Each row has a class, written as a number after it.
[-42   7  11  19  25   2  16  22 -44  19 -18 -19  21   5 -17   4 -32 -19
  29  15 -10   6  17 -15 -13  12 -17  22   0  -3 -26  37  26] : 7
[ 36 -27   1 -20 -41  16 -21   9  57  29  29  18 -26  -4   0  18  28 -13
  18   0  -8   9 -14   6  -7  25 -37   5   8   0 -26  51  19] : 4
[ 27 -17 -16  53 -34 -17  10 -19   2  30 -28 -47  18   6  28  -2 -19  15
  -4   9 -27  20   9   9  16 -19  51  -1  16  11  31 -34  25] : 3
[ 52 -29 -19  12 -27   3 -14  21   0  -4   3   4  23  23 -20  48 -51  -8
  11  23 -14  38 -10  27   2   1  -1  -8   5  32 -42  42  11] : 4
[-35 -50 -32  20   1  -5   1 -12  14  13  37 -35   6  -1 -17  36  -6  -7
   2   3 -57  44  11  -5  -4 -23   3 -15 -24 -13 -22 -20  -8] : 6
[-12 -43 -37  -8  23 -15  20  -6   7   6  30  -8  24  -9 -18  21 -17 -31
  -5   7 -51  44   7   7 -14 -42 -12   5 -14  -5 -22   4  -3] : 1
[  5 -14 -10  22 -60  18  19  -1  68 -29 -34 -24   0 -11  14  -1  16 -25
 -11  -5   5 -27 -14   0  12   6  -3   9  -6  43  -4  12 -14] : 8
[ -2  -9  25  56 -29  -6   4  18  12 -24  -7   2  12  -3 -33  14  11 -10
 -14   7  11  -5  -3  21  22  30   1   1 -17  28 -14  14 -19] : 5
[ -1 -47 -26  21  -4 -21   7   1   8  10  14 -25  18   3 -14  20 -32 -18
   9  11 -45  57  -4   6  -7 -27   0   6 -24 -10 -32  22  10] : 4
[  1 -18  -3  10 -13  17 -22  36  33 -48  17  -2  17   7  -4  37 -43 -22
 -38  -8 -17  52 -65   8   5 -36  12  38 -32  53 -25  15 -16] : 2
[-30 -16  -5  14 -16  -5  16   5  -1 -21  -7 -25   6  -1 -13  33   3   3
 -39   3 -14 -13  -8 -12   6  10 -11  -1 -29  21   5  -9 -30] : 6
[ -27  -20   10   18   19  -47   13   48   36   25   33   52   10  -23
  -27   26   65  -36  -75   40  -74   18  -58   -9   32   46 -105    5
  -74   32   -3   41  -52] : 1
[ 40  -1  12  31  -9  22 -39  -1   1   0  10  37   9  22  22   3 -21   5
  -1   5 -21 -18 -29   0  -2   3  18  -3 -20  33 -17   5  14] : 6
[  6 -11 -47 -12  19 -21   9   6  21  11 -31  50  27  11  -2  32  -9 -11
 -33   4   6 -13 -21 -16  -8  23 -10   4 -28  26   0   0 -14] : 1
[-43   6 -71 -79  22 -63   9  -8 -23  34  34   1  -6 -20  -2  14  21 -28
 -45   8 -49  46   3 -67  -8 -23 -60  27 -43   1 -12   4  48] : 3
[ 49  -4   1   9 -26  29 -28  -1  -5 -17 -14  38  -3  18   6 -19 -27 -14
   1  11  -4  -2 -35 -10  12  -3   7   5  -4  38 -28  35  16] : 8
[ 24  25 -33  33  -9  -5 -16  -4  22  32  -2  24 -19   7  -3  -1  -7   2
  41  -4 -36 -64  12  19   2  27 -60 -36 -30  37 -78  48  -3] : 5
[ 32 -25  -5  10 -29 -18   3   8   7  -5 -28  37  16  22   2  18 -21  14
   5  16 -40  -1 -14  16   6 -10 -31 -18 -24  59 -19  25  26] : 4
[-12 -39 -94  36   0   0  17 -45  47  29 -23  -1  13   2  45 -17 -55  22
  53 -37  43 -60  47  26 -14 -19  32  24  -3   4 -22  53 -12] : 1
[ -2  -3  17  22 -28  -3 -13  10  26 -13 -18 -12  15  -2  -6  20 -16 -19
  -6  -2   1 -12 -23   8   4  -7 -19  11 -10  72  12  -3  -5] : 0
[  6 -58 -21 -14 -21  11 -46  32   4  52 -57  64  24 -20 -43 -53 -10   0
  18 -20 113  -9  26  27 -50  46   3  53  23 -55  33  13  10] : 5
[ 34   5 -47  39 -58 -18   4 -34  84  38   5  32   9  -5  22  29   9   1
  24   5  -9  11   8  18   6  31  21 -32 -13  15  39 -44 -20] : 3
[ 48 -28  19  20   2  -8   3  16   2  17 -25  36  10 -11   0 -15   3 -27
 -31   6  -5 -54 -17  10   1  10 -44  -7 -18  37   7  -9 -40] : 1
[-18  -8 -50 -41   0 -17   5  25  21 -66  15  50  34  11  13  36 -29  -1
 -31  -4 -20   8  -3 -12 -12 -76 -58  15 -42 112 -36   3  39] : 2
[ 56  18  -7   5 -23  29 -27  -6   9   0  -5  43  -4  20  12 -22 -18  -9
   4   3   0  -9 -33 -13   7  -1  16  -8  -7  39 -21  21  17] : 8
[-47   1   5  17  24   5  13  22 -42   1  -9 -15  22   0  -9   4 -36 -13
  28  11   2   5  22  -7 -13   6 -23  31  -1   3 -25  44  22] : 7
[-28  40 -70 -29   2  -6  10 -14   4   9 -15 -21 -37  13  10  53  -4  27
 -39  15  -9   3  -1 -82  -5  29  -1  19  -1 -20 -12  14  35] : 3
[ 63  41 -14   0  20 -21  -3 -16  25  -6  10 -53 -11 -11  64 -27  14 -33
 -63  -4 -68 -32 -73 -32 -20  10 -19  31 -21 -52  -9  46   9] : 4
[-38 -16 -27  -7 -18 -52  23   9 -45  48  -4 -20 -29 -59  -2 -33  35  -9
 -20  11 -11  26  39 -35  39 -40 -92   4 -15  43  47  -8 -13] : 8
[-42 -76 -31  45 -34 -15   6  24  73  67 -36  37 -17 -11 -12  -4  12  -1
   1   5   0 -16  37 -53   4 -16 -34  25 -27  45  -3  17  36] : 2
[ 31  -6  18  -6  -6   4 -25  39  -2  41   1  46  -9  18 -27  10   3   4
 -39  56 -77  65 -50 -53 -11  10 -10  28  -1 -22  -8  65  97] : 4
[ -3 -59 -21  -9   5 -95   4 -24 -33  -5 -26  71  22 -36  15  23  25 -64
 -25  20  40  48  33 -51  10  22 -46  19 -25   5  70 -99 -19] : 3
[-41 -55 -22  14   3 -10   6  -4   7   7  25 -55  13  -4 -11  32   1 -13
 -11   1 -57  40   6  -8  -5 -29   0  -1 -21  -7 -24 -18   3] : 6
[-40  16  10  37  19   2  -2  25 -39  -3 -25 -13   8   2 -22 -13 -19 -13
  29   9  11   3  24  -2 -16  17  -5  34   5 -27 -57  39  27] : 5
[ 33 -47 -54  35 -30 -43  14 -18  -7 -24  19  57  31   2 -11  16 -32   0
 -28  48  -6 -16  36   3  18  13 -35   0 -21  30   4  43  -7] : 3
[ -2 -29  26  32 -29  -3 -22   3  49 -31 -32  21  15  10 -13  28 -14 -39
 -19   3   5 -14 -47 -13   4  22   5  29 -26  58   4  12  -3] : 0
[ 26 -11   0  44   4  -6 -14 -10 -17  16  27  23  -9  16 -40  -5 -14 -11
  11  17 -44  -7   7  -9  11   4  -2 -21 -24   6 -63  40  22] : 5
[-28  18   4  16  29   3  22  17 -38  29 -13  20  16   1 -16 -14 -24 -18
  23  22  -1   7  21  -7 -18   0  -2  29  11 -23 -21  44  14] : 1
[ -93    1   18   36  -39  -25   14   11   33  -54  -16    9  -30  -75
   11   15    0  -36   11   31   -5    4   25  -32    0   -2 -104   91
   -7   30   42   67    1] : 0
[ 18 -29   5   7 -51  -3  21  31  16 -13 -28  12  25  11 -40  34 -12  13
 -31  20  13   9  -6  15   5  10  -7  -4  -8  46  12  19   1] : 4
[-47   9   6  22  32   5  15  24 -44   8  -9 -29  26   8  -8   7 -33 -14
  32  14  -8   9  21  -8 -12   7 -14  27   3  -2 -34  42  30] : 7
[-20 -50 -10  47  -6 -24  25  30 -52  21 -46 -45  27 -12 -28   9 -36  44
 -23  28  12  72  28   7  -1 -25  15  10  20 -33  67 -39 -10] : 4
[ 32  -1 -35 -29  10  -2 -14  -6  -6  40   8  60 -12  -4 -20 -15 -28  -6
 -21  -2 -20 -20 -42   0  -4  11 -25  11 -35   0  -3  67 -31] : 1
[  6 -12 -45 -26 -17  -9  17 -15   7 -23 -23  -3   0   4   3  -1  10 -20
 -22  -5   5 -32  -1 -24   6   1 -34  -9 -14  30 -20  13 -11] : 8
[  5  15 -43 -25 -25 -11   1   6 -17  -8  -5 -28   0  15 -29  53 -28  30
 -22  13 -23 -21   5   6  13 -15 -58 -26  14  80   2  32   4] : 0
[  7 -30  15  -2 -14   4  18  -1  31  -2  10  17  -3  -1 -19  22  16 -20
 -30  -2 -15  -6 -24  -3  15  -2   3   1 -21  37  -2   7 -19] : 1
[-40   4  13  18  24  10  10  22 -42   6 -13 -16  16   0 -11   1 -34 -18
  31  14 -12   5  15  -9 -15   7 -24  31   2  -3 -28  47  28] : 7
[   5  -25    5  -24   38  -56   10  -39  -62   -3  -20 -101   11   15
   55   11   43  -39  -43  -24  -87    4  -32  -32   16  -27    5  -13
    1   -7  -10  -56   29] : 6
[-35  46 -58 -60   1 -33  49 -45  70  19  -1  48 -11   0  49   0  64 -19
  22 -12 -57 -60   4 -25 -17  21 -55  14 -13  -1 -28  93  56] : 1
[ -69    4  -45   45   25   32    9   -2   -5  -41    1   19  -50  -15
   -5   18  -50   60   13   35  -42   47   21  -40  -36  -22  -32   39
   23 -114   18   37  -13] : 2
[ 46  -5  26  27 -19  36 -34   0  -7   1  27  40  -2  16   2  -5 -19   8
   4  11 -15 -24 -13   3  -3   3   9  -6  -6  22 -17  18  10] : 6
[-46 -22 -23  44 -62 -38 -18  -4   8  -8 -58  61  14 -49   6  21 -71 -38
  82  20  58  33  43  20   8  14 -40  82  14  56  56  72  -1] : 0
[ 17 -58   1   5 -38 -16  -2  27  20   9 -30  23  14  11 -38  41  -4  -3
 -36  18  -3  39 -29  -9  12  18  -4   4 -22  34   8  10   8] : 4
[-25 -39  21  22 -33 -14  57 -22 -12 -49  11  23   2 -11 -13 -20  -3  47
 -48  21 -63 -43  16 -24  32 -55 -31  13 -36  78  44  70  56] : 7
[ 78   2  -4  28 -42  20 -21 -34  11 -20  27  22  -8 -30   0 -13 -59 -48
  -1   3  -5 -45  -9   8 -20   2  10  10 -21  -3  13  26 -53] : 6
[ 17 -14 -21  23  -9   6   4  23   9  31   1 -13   1  -8 -10  31 -18   6
 -27  14  -6   8  -6   7  18  -4  -7   4   5  38   4  20 -21] : 1
[  4 -80 -26  56  49 -25 -28  52 -22  48 -27 -36  55 -23  36   4 -23 -51
  12  -3  79  26  34  30  -6   3 -24  42  22   9 -11 -50 -42] : 1
[ 12 -47   9 110  55 -53 -21 -45 -18  50 -13  82 -23  12  24  26  -7 -30
  26  42 -44  15   5 -94  38  56  -6 -20 -44 -10   9 -26   2] : 7
[-35 -48 -44  -4  14 -28  22 -18   2  -9  28 -43  29 -14  -7  35 -22 -18
  -3  -5 -55  51   6   3   0 -34 -14   4 -26   9   3   5   5] : 7
[ 17   6  -9  -1  -9  -6 -11  -3   7 -17 -27 -10  24  24   7  17 -15  -9
   0  -1  -3 -45 -10   6 -10   3 -26  -3  15  55 -11  12  21] : 0
[ 51  13  24  27 -19  17 -35   4  -8  -8   9  36  -8  11 -18  -9 -17   2
  -5   5 -13  -6 -29   9  10  12  17   6  -5  21 -26  42  27] : 5
